Below is a small trained network, with its code and all its weights. Each question gives an input and a target symbol and asks what happens when units are switched off, that is, made to give their printed mean instead of their output.

import numpy as np


def w(rows, s, z=0):
    codes = np.array(rows[::2]) - 128.0
    scale = np.full(codes.shape[1], s)
    scale[-1] = z or s
    return codes * scale


def norm(h):
    return h / np.sqrt((h * h).mean(-1, keepdims=True) + 1e-5)


def f(y):
    return y / 2 * (1 + np.tanh(0.7978845608 * (y + 0.044715 * y**3)))


def softmax(a):
    e = np.exp(a - a.max(-1, keepdims=True))
    return e / e.sum(-1, keepdims=True)


def log_softmax(a):
    a = a - a.max(-1, keepdims=True)
    return a - np.log(np.exp(a).sum(-1, keepdims=True))


def net(x, mask):
    ids = ['αεζηθτψω'.index(c) for c in x.split()]
    T = len(ids)
    res = E[ids] + P[:T]
    u = 0
    for l in range(2):
        r = norm(res)
        for j in range(2):
            rows = slice(2 * j, 2 * j + 2)
            q, k, v = (r @ M[l][rows].T for M in (Q, K, V))
            z = softmax(np.where(np.tri(T) > 0, q @ k.T / 2**0.5, -1e9)) @ v
            o = O[l][rows]
            res = res + np.where(mask[u + j], z, o[:, -1]) @ o[:, :-1]
        u += 2
        y = f(norm(res) @ A[l][:, :-1].T + A[l][:, -1])
        res = res + np.where(mask[u : u + 16], y, B[l][:, -1]) @ B[l][:, :-1]
        u += 16
    return log_softmax(norm(res)[-1] @ U[:, :-1].T + U[:, -1])


Q, K, V, O, A, B = {}, {}, {}, {}, {}, {}
E = w([
[119,78,184,176,121,74,111,100,151,119],'α',
[128,127,129,170,93,106,72,69,92,163],'ε',
[99,172,212,130,88,98,137,87,95,104],'ζ',
[145,153,112,183,135,123,118,185,101,23],'η',
[211,186,143,114,153,83,124,189,67,147],'θ',
[147,176,90,49,150,63,6,140,118,100],'τ',
[106,132,71,56,114,231,99,166,99,129],'ψ',
[130,135,172,134,116,100,93,64,70,181],'ω',
],0.021)
P = w([
[89,90,3,63,209,2,206,187,60,99],'0',
[249,101,125,19,212,176,98,22,163,25],'1',
[195,193,144,135,161,185,139,91,165,135],'2',
[201,54,135,77,57,154,159,150,213,71],'3',
[84,58,151,127,101,100,113,178,50,105],'4',
[92,186,186,184,46,70,36,99,169,138],'5',
],0.0094)
Q[0] = w([
[134,145,135,114,125,178,133,84,224,156],'0.h1',
[7,122,99,109,140,96,130,103,102,153],'0.h1',
[103,140,97,119,157,126,148,157,158,144],'0.h2',
[171,165,97,117,143,90,100,158,112,89],'0.h2',
],0.012)
K[0] = w([
[22,116,169,127,3,110,84,181,122,222],'0.h1',
[135,149,159,120,78,199,97,54,208,142],'0.h1',
[124,110,94,74,140,157,192,104,112,101],'0.h2',
[166,177,142,138,85,144,123,157,79,84],'0.h2',
],0.0077)
V[0] = w([
[190,36,102,175,157,117,199,189,143,80],'0.h1',
[35,97,88,154,94,231,141,83,63,86],'0.h1',
[75,108,124,69,53,253,164,174,184,187],'0.h2',
[100,224,91,124,61,53,160,53,100,44],'0.h2',
],0.0058)
O[0] = w([
[34,180,80,113,101,144,121,40,113,46,58],'0.h1',
[191,38,71,229,160,96,220,65,93,78,182],'0.h1',
[163,183,129,174,55,2,87,146,32,123,3],'0.h2',
[197,51,203,143,148,184,176,203,225,127,238],'0.h2',
],0.007,0.0044)
A[0] = w([
[28,112,174,195,129,114,131,149,105,176,4],'0.n1',
[169,146,106,175,104,79,139,194,107,120,32],'0.n2',
[38,129,125,97,113,97,131,74,156,133,74],'0.n3',
[163,163,136,114,183,64,83,151,102,82,213],'0.n4',
[126,154,125,129,137,142,139,175,146,109,114],'0.n5',
[103,126,128,111,59,49,136,153,93,122,23],'0.n6',
[215,130,148,175,168,65,141,162,115,106,33],'0.n7',
[105,163,87,94,149,7,148,157,131,82,21],'0.n8',
[140,118,98,140,36,121,93,136,94,130,57],'0.n9',
[101,192,148,114,116,135,148,136,120,91,186],'0.n10',
[129,141,151,100,178,182,154,128,111,127,26],'0.n11',
[107,182,122,145,102,129,109,99,128,143,91],'0.n12',
[104,67,156,150,156,119,181,94,154,92,210],'0.n13',
[100,109,144,162,99,83,163,73,141,121,114],'0.n14',
[64,147,117,96,141,95,128,167,143,168,18],'0.n15',
[51,127,165,121,102,159,116,156,158,143,13],'0.n16',
],0.013,0.0041)
B[0] = w([
[135,53,149,145,244,80,99,195,127,91,145],'0.n1',
[71,67,113,121,144,97,175,97,185,19,137],'0.n2',
[26,139,69,174,193,214,200,88,174,89,125],'0.n3',
[75,141,91,84,40,137,114,181,206,192,177],'0.n4',
[172,78,84,162,119,92,108,169,130,135,151],'0.n5',
[62,107,84,214,142,77,92,63,177,155,138],'0.n6',
[202,135,36,50,218,174,156,113,98,59,139],'0.n7',
[132,89,2,110,180,148,179,109,226,132,148],'0.n8',
[68,125,201,115,76,82,113,151,51,150,190],'0.n9',
[171,114,79,166,88,84,138,182,78,174,151],'0.n10',
[137,164,29,127,111,70,160,113,142,91,180],'0.n11',
[107,117,125,205,181,134,165,106,161,56,121],'0.n12',
[111,185,123,111,17,121,58,151,58,216,254],'0.n13',
[202,125,24,154,211,84,141,56,67,99,160],'0.n14',
[113,71,183,192,135,105,237,63,82,96,126],'0.n15',
[172,75,116,116,213,181,146,83,141,91,145],'0.n16',
],0.0081,0.0074)
Q[1] = w([
[122,90,129,171,208,109,13,180,90,1],'1.h1',
[146,142,204,146,134,179,153,46,162,121],'1.h1',
[166,171,158,217,184,52,94,115,189,92],'1.h2',
[155,179,152,154,41,151,129,28,177,138],'1.h2',
],0.0099)
K[1] = w([
[164,164,160,80,135,154,41,203,151,165],'1.h1',
[185,89,81,87,150,144,190,119,209,186],'1.h1',
[168,242,96,207,149,185,166,128,147,179],'1.h2',
[104,74,136,193,159,99,248,188,130,188],'1.h2',
],0.011)
V[1] = w([
[163,62,184,128,86,222,104,120,97,28],'1.h1',
[216,123,84,152,102,141,185,156,32,177],'1.h1',
[147,14,80,207,158,224,1,85,139,128],'1.h2',
[98,115,166,73,222,127,153,36,89,231],'1.h2',
],0.0071)
O[1] = w([
[141,203,146,119,119,101,133,203,185,152,113],'1.h1',
[117,136,151,103,202,162,185,92,128,195,254],'1.h1',
[176,98,28,199,31,214,93,131,141,174,142],'1.h2',
[171,1,115,80,124,79,174,183,175,160,117],'1.h2',
],0.011,0.0063)
A[1] = w([
[145,131,32,156,208,132,132,171,248,98,159],'1.n1',
[165,117,77,77,147,117,137,171,135,168,137],'1.n2',
[144,33,140,103,122,48,186,142,185,131,1],'1.n3',
[145,91,130,141,130,73,119,108,152,97,111],'1.n4',
[101,120,140,137,184,66,144,122,110,90,97],'1.n5',
[52,115,120,144,84,37,128,113,154,133,33],'1.n6',
[102,144,110,39,113,142,156,97,166,182,97],'1.n7',
[166,133,16,93,150,173,164,137,211,89,41],'1.n8',
[179,117,102,93,143,177,145,151,152,81,67],'1.n9',
[98,184,114,136,127,172,98,112,127,94,66],'1.n10',
[176,108,114,153,128,102,92,59,99,135,63],'1.n11',
[170,165,64,59,109,166,140,185,177,124,164],'1.n12',
[109,162,110,122,61,137,138,175,99,113,128],'1.n13',
[141,91,153,110,131,138,54,101,135,79,85],'1.n14',
[142,162,199,109,147,64,117,163,176,147,78],'1.n15',
[170,126,8,97,177,177,174,169,232,58,38],'1.n16',
],0.015,0.0098)
B[1] = w([
[139,112,62,113,134,131,87,112,166,86,195],'1.n1',
[120,140,151,172,70,137,126,111,174,118,215],'1.n2',
[59,124,110,149,169,40,194,77,100,151,140],'1.n3',
[145,110,139,105,125,124,142,163,132,135,127],'1.n4',
[150,124,157,94,97,193,109,134,147,128,140],'1.n5',
[115,147,121,216,68,147,136,59,163,80,133],'1.n6',
[162,97,132,171,79,150,70,164,153,142,203],'1.n7',
[101,169,75,74,189,115,116,162,143,74,198],'1.n8',
[62,169,119,135,175,77,163,124,96,99,159],'1.n9',
[103,108,146,152,99,94,162,147,174,174,141],'1.n10',
[161,158,115,119,139,105,127,138,94,114,157],'1.n11',
[176,58,122,157,87,138,97,77,139,139,252],'1.n12',
[143,119,157,108,163,128,102,157,145,153,179],'1.n13',
[134,157,118,140,86,115,211,178,119,86,133],'1.n14',
[102,149,122,108,147,109,77,185,115,162,152],'1.n15',
[73,162,1,115,198,112,115,126,164,33,206],'1.n16',
],0.016,0.014)
U = w([
[83,108,35,123,182,142,110,137,172,65,253],'α',
[176,60,106,185,64,176,92,144,170,159,15],'ε',
[81,152,149,70,154,127,97,231,114,143,141],'ζ',
[2,188,150,232,100,125,112,68,123,102,50],'η',
[105,64,202,120,185,191,137,62,118,33,80],'θ',
[129,111,137,153,73,128,197,204,102,28,104],'τ',
[181,157,102,171,153,95,90,86,18,95,43],'ψ',
[88,64,127,152,152,33,198,118,152,149,118],'ω',
],0.007,0.0025)

Each question gives the input, a string of symbols that net reads in full, and the target symbol t.
The units are the heads (2 rows each of Q, K, V and O) and the neurons (one row each of A and B). Each row of codes is followed by its name. A weight is (code - 128) times the scale printed after its matrix; where a second scale follows, it is the last column's (O, A, B and U).
mask holds one flag per unit, layer by layer, with each layer's heads first. A switched-off unit (its flag False) gives its mean, the last column of its rows in O or B, instead of its output. The means were averaged over made-up inputs and are rounded, as every weight is.
A unit's drop is (log p(t) with every unit on - log p(t) with that unit switched off) / (log p(t) with every unit on - log p(t) with every unit switched off).
The circuit of an input: a set's keep is (log p(t) with only the set's units on - log p(t) with every unit switched off) / (log p(t) with every unit on - log p(t) with every unit switched off). Starting from the 12 units with the biggest drops (on a tie, the unit counted first), units are removed one at a time, each time the one whose removal leaves the highest keep (on an exact tie, the one counted first), for as long as the keep stays at least 0.8.
units of the circuit, in order: the units of the circuit, biggest drop first
k most important neurons: the k neurons with the biggest drops, biggest first
top k neurons in layer l: the k neurons of layer l with the biggest drops, biggest first
drop when u is switched off: that unit's drop, to one decimal
input α ω θ τ ζ, target ω: units of the circuit, in order	(0.n1 1.h2 0.n4 1.n3)
input τ η ζ ζ, target τ: 3 most important neurons	(0.n8 1.n14 0.n4)
input ψ ψ θ τ ε ε, target θ: units of the circuit, in order	(1.h2 0.n4 1.n5 0.n13)
input ψ ψ ω ψ ζ ψ, target η: top 2 neurons in layer 0	(0.n9 0.n2)
input ζ ε ψ τ ψ α, target ψ: top 3 neurons in layer 0	(0.n14 0.n13 0.n11)
input ω τ ζ, target ω: units of the circuit, in order	(1.h2 1.n3)
input τ ε ψ τ ε, target ε: top 2 neurons in layer 0	(0.n1 0.n8)
input η ε ζ, target η: units of the circuit, in order	(1.h2)
input ψ θ τ ε ψ ψ, target ζ: 2 most important neurons	(0.n9 1.n12)
input ε τ ψ ψ ζ, target τ: 2 most important neurons	(0.n16 0.n1)
input ζ ζ ε ε α, target ζ: 2 most important neurons	(0.n13 0.n1)
input ε ψ ζ ζ θ θ, target ε: 3 most important neurons	(0.n4 0.n7 1.n12)
input ζ ψ η τ ω ω, target η: top 2 neurons in layer 1	(1.n10 1.n12)
input ε ε ε ζ, target ε: 2 most important neurons	(0.n13 0.n9)
input η ψ ψ ψ ψ ζ, target ψ: most important neuron	(0.n14)
input τ ε ε, target τ: 3 most important neurons	(1.n14 0.n8 0.n15)
input ε τ ψ α ω, target τ: 2 most important neurons	(0.n1 1.n14)
input τ ψ ζ ψ τ ε, target ζ: 2 most important neurons	(0.n1 1.n15)
input ψ ζ θ ζ, target ψ: 3 most important neurons	(0.n13 0.n14 0.n4)
input η α ω ε, target η: most important neuron	(1.n10)
input α η ψ ζ ζ, target η: top 3 neurons in layer 0	(0.n3 0.n1 0.n13)
input τ α ζ ω, target τ: 4 most important neurons	(1.n14 0.n8 0.n4 0.n15)
input ψ ψ ψ ψ, target η: 3 most important neurons	(0.n6 1.n6 0.n9)
input η ψ ω ψ ω η, target ε: top 2 neurons in layer 1	(1.n16 1.n8)
input θ ψ ε ω, target θ: 2 most important neurons	(0.n8 0.n15)
input ω ε ψ ψ ω, target ε: top 2 neurons in layer 0	(0.n1 0.n9)
input ε θ ψ ω α, target θ: top 2 neurons in layer 0	(0.n11 0.n1)
input ω η ψ ψ η, target ε: top 2 neurons in layer 0	(0.n9 0.n4)
input η ζ ω, target η: drop when 0.h2 is switched off	0.1
input ψ ψ α, target ψ: drop when 0.n13 is switched off	0.7
